Here is a tiny trained network, its code and every weight. The questions are about switching its units off for an input and a class, where a switched-off unit gives its printed mean instead of its output.

import numpy as np


def w(rows, s, z=0):
    codes = np.array(rows[::2]) - 128.0
    scale = np.full(codes.shape[1], s)
    scale[-1] = z or s
    return codes * scale


def norm(h):
    return h / np.sqrt((h * h).mean(-1, keepdims=True) + 1e-5)


def f(y):
    return np.maximum(y, 0)


def log_softmax(a):
    a = a - a.max(-1, keepdims=True)
    return a - np.log(np.exp(a).sum(-1, keepdims=True))


def net(x, mask):
    res = np.array(x, float).reshape(1, 3) / 4 @ E
    u = 0
    for l in range(4):
        y = f(norm(res) @ A[l][:, :-1].T + A[l][:, -1])
        res = res + np.where(mask[u : u + 4], y, B[l][:, -1]) @ B[l][:, :-1]
        u += 4
    return log_softmax(norm(res)[-1] @ U[:, :-1].T + U[:, -1])


A, B = {}, {}
E = w([
[218,91,151,122,7,97,178,210],'x0',
[161,15,185,169,195,38,95,102],'x1',
[91,193,124,95,175,16,99,253],'x2',
],0.0056)
A[0] = w([
[112,143,94,116,68,8,2,204,58],'L0N1',
[212,83,211,196,77,100,132,187,2],'L0N2',
[169,39,169,190,87,76,97,130,113],'L0N3',
[131,67,98,168,202,122,82,134,145],'L0N4',
],0.0052,0.004)
B[0] = w([
[50,192,174,127,104,69,177,90,237],'L0N1',
[107,92,80,157,94,204,2,154,206],'L0N2',
[205,176,80,135,186,127,214,74,252],'L0N3',
[228,202,100,149,157,152,187,81,241],'L0N4',
],0.007,0.0037)
A[1] = w([
[132,149,78,182,186,182,1,138,2],'L1N1',
[89,109,121,167,204,152,96,119,41],'L1N2',
[137,187,86,140,117,156,173,104,124],'L1N3',
[149,122,163,154,202,54,79,164,32],'L1N4',
],0.0083,0.0042)
B[1] = w([
[182,98,213,21,38,219,75,112,178],'L1N1',
[138,147,64,83,40,127,68,81,184],'L1N2',
[154,105,250,165,186,112,118,255,254],'L1N3',
[116,129,111,146,103,189,243,108,191],'L1N4',
],0.0071,0.0048)
A[2] = w([
[138,107,70,127,90,116,162,199,168],'L2N1',
[97,207,223,138,144,114,124,78,168],'L2N2',
[140,134,2,134,25,133,85,149,3],'L2N3',
[152,64,86,99,135,50,142,123,171],'L2N4',
],0.008,0.0035)
B[2] = w([
[92,73,63,38,177,177,72,75,188],'L2N1',
[150,63,88,121,31,118,71,174,254],'L2N2',
[179,39,96,64,154,255,46,72,142],'L2N3',
[58,173,84,137,203,128,97,81,168],'L2N4',
],0.0082,0.006)
A[3] = w([
[116,207,160,116,89,235,183,234,4],'L3N1',
[131,6,254,150,130,163,171,131,98],'L3N2',
[118,19,130,43,204,134,164,165,104],'L3N3',
[57,49,215,212,47,215,244,17,73],'L3N4',
],0.0068,0.0023)
B[3] = w([
[189,91,103,213,184,110,192,8,253],'L3N1',
[56,183,151,139,126,83,92,191,227],'L3N2',
[172,170,177,128,95,161,45,119,185],'L3N3',
[42,180,91,53,108,59,181,186,229],'L3N4',
],0.011,0.004)
U = w([
[17,245,83,60,107,38,206,183,200],'0',
[229,112,61,219,209,161,229,20,233],'1',
[165,109,44,28,21,224,1,51,104],'2',
[186,129,201,194,90,99,70,220,188],'3',
[101,13,206,79,194,165,158,189,2],'4',
],0.0095,0.0071)

Each question gives the input, the list of numbers given to net, and the class t.
The units are the neurons (one row each of A and B). Each row of codes is followed by its name. A weight is (code - 128) times the scale printed after its matrix; where a second scale follows, it is the last column's (A, B and U).
mask holds one flag per neuron, layer by layer. A switched-off neuron (its flag False) gives its mean, the last column of its row in B, instead of its output. The means were averaged over made-up inputs and are rounded, as every weight is.
A unit's drop is (log p(t) with every unit on - log p(t) with that unit switched off) / (log p(t) with every unit on - log p(t) with every unit switched off).
The circuit of an input: a set's keep is (log p(t) with only the set's units on - log p(t) with every unit switched off) / (log p(t) with every unit on - log p(t) with every unit switched off). Starting from the 12 units with the biggest drops (on a tie, the unit counted first), units are removed one at a time, each time the one whose removal leaves the highest keep (on an exact tie, the one counted first), for as long as the keep stays at least 0.8.
circuit, biggest first: the units of the circuit, biggest drop first
unit that matters most: the unit with the biggest drop
top k neurons: the k neurons with the biggest drops, biggest first
k most important neurons of layer l: the k neurons of layer l with the biggest drops, biggest first
input [-3,2,1], class 3: top 3 neurons	L0N4, L1N3, L0N2
input [3,1,-2], class 3: circuit, biggest first	L1N3
input [-7,6,-4], class 2: top 3 neurons	L3N1, L1N2, L1N1
input [-1,-1,-3], class 3: top 2 neurons	L1N3, L1N4
input [6,3,-5], class 2: top 3 neurons	L0N2, L0N1, L1N3
input [5,1,2], class 2: top 2 neurons	L0N4, L0N2
input [-3,-4,-4], class 0: top 2 neurons	L3N2, L0N4
input [7,4,5], class 2: top 3 neurons	L2N1, L0N2, L3N3
input [-5,7,-8], class 0: 2 most important neurons of layer 3	L3N4, L3N1
input [2,3,-3], class 3: 2 most important neurons of layer 0	L0N3, L0N2
input [7,4,-6], class 2: top 4 neurons	L0N2, L0N1, L1N3, L0N4
input [7,-8,-3], class 1: top 2 neurons	L3N1, L1N3
input [3,6,5], class 1: top 3 neurons	L0N3, L3N4, L3N2
input [4,6,2], class 1: unit that matters most	L0N3
input [-2,-3,3], class 3: top 3 neurons	L2N2, L1N4, L3N4
input [7,6,-2], class 2: top 3 neurons	L0N2, L3N1, L1N3
input [5,6,3], class 1: 2 most important neurons of layer 0	L0N3, L0N1
input [-5,2,-3], class 2: 2 most important neurons of layer 1	L1N2, L1N4
input [-4,1,-3], class 2: 2 most important neurons of layer 1	L1N2, L1N4
input [5,5,0], class 1: 2 most important neurons of layer 1	L1N2, L1N1
input [-7,-5,-7], class 0: most important neuron of layer 3	L3N4
input [-2,-4,-3], class 1: 2 most important neurons of layer 2	L2N1, L2N3
input [0,0,-3], class 3: 3 most important neurons of layer 1	L1N3, L1N4, L1N2
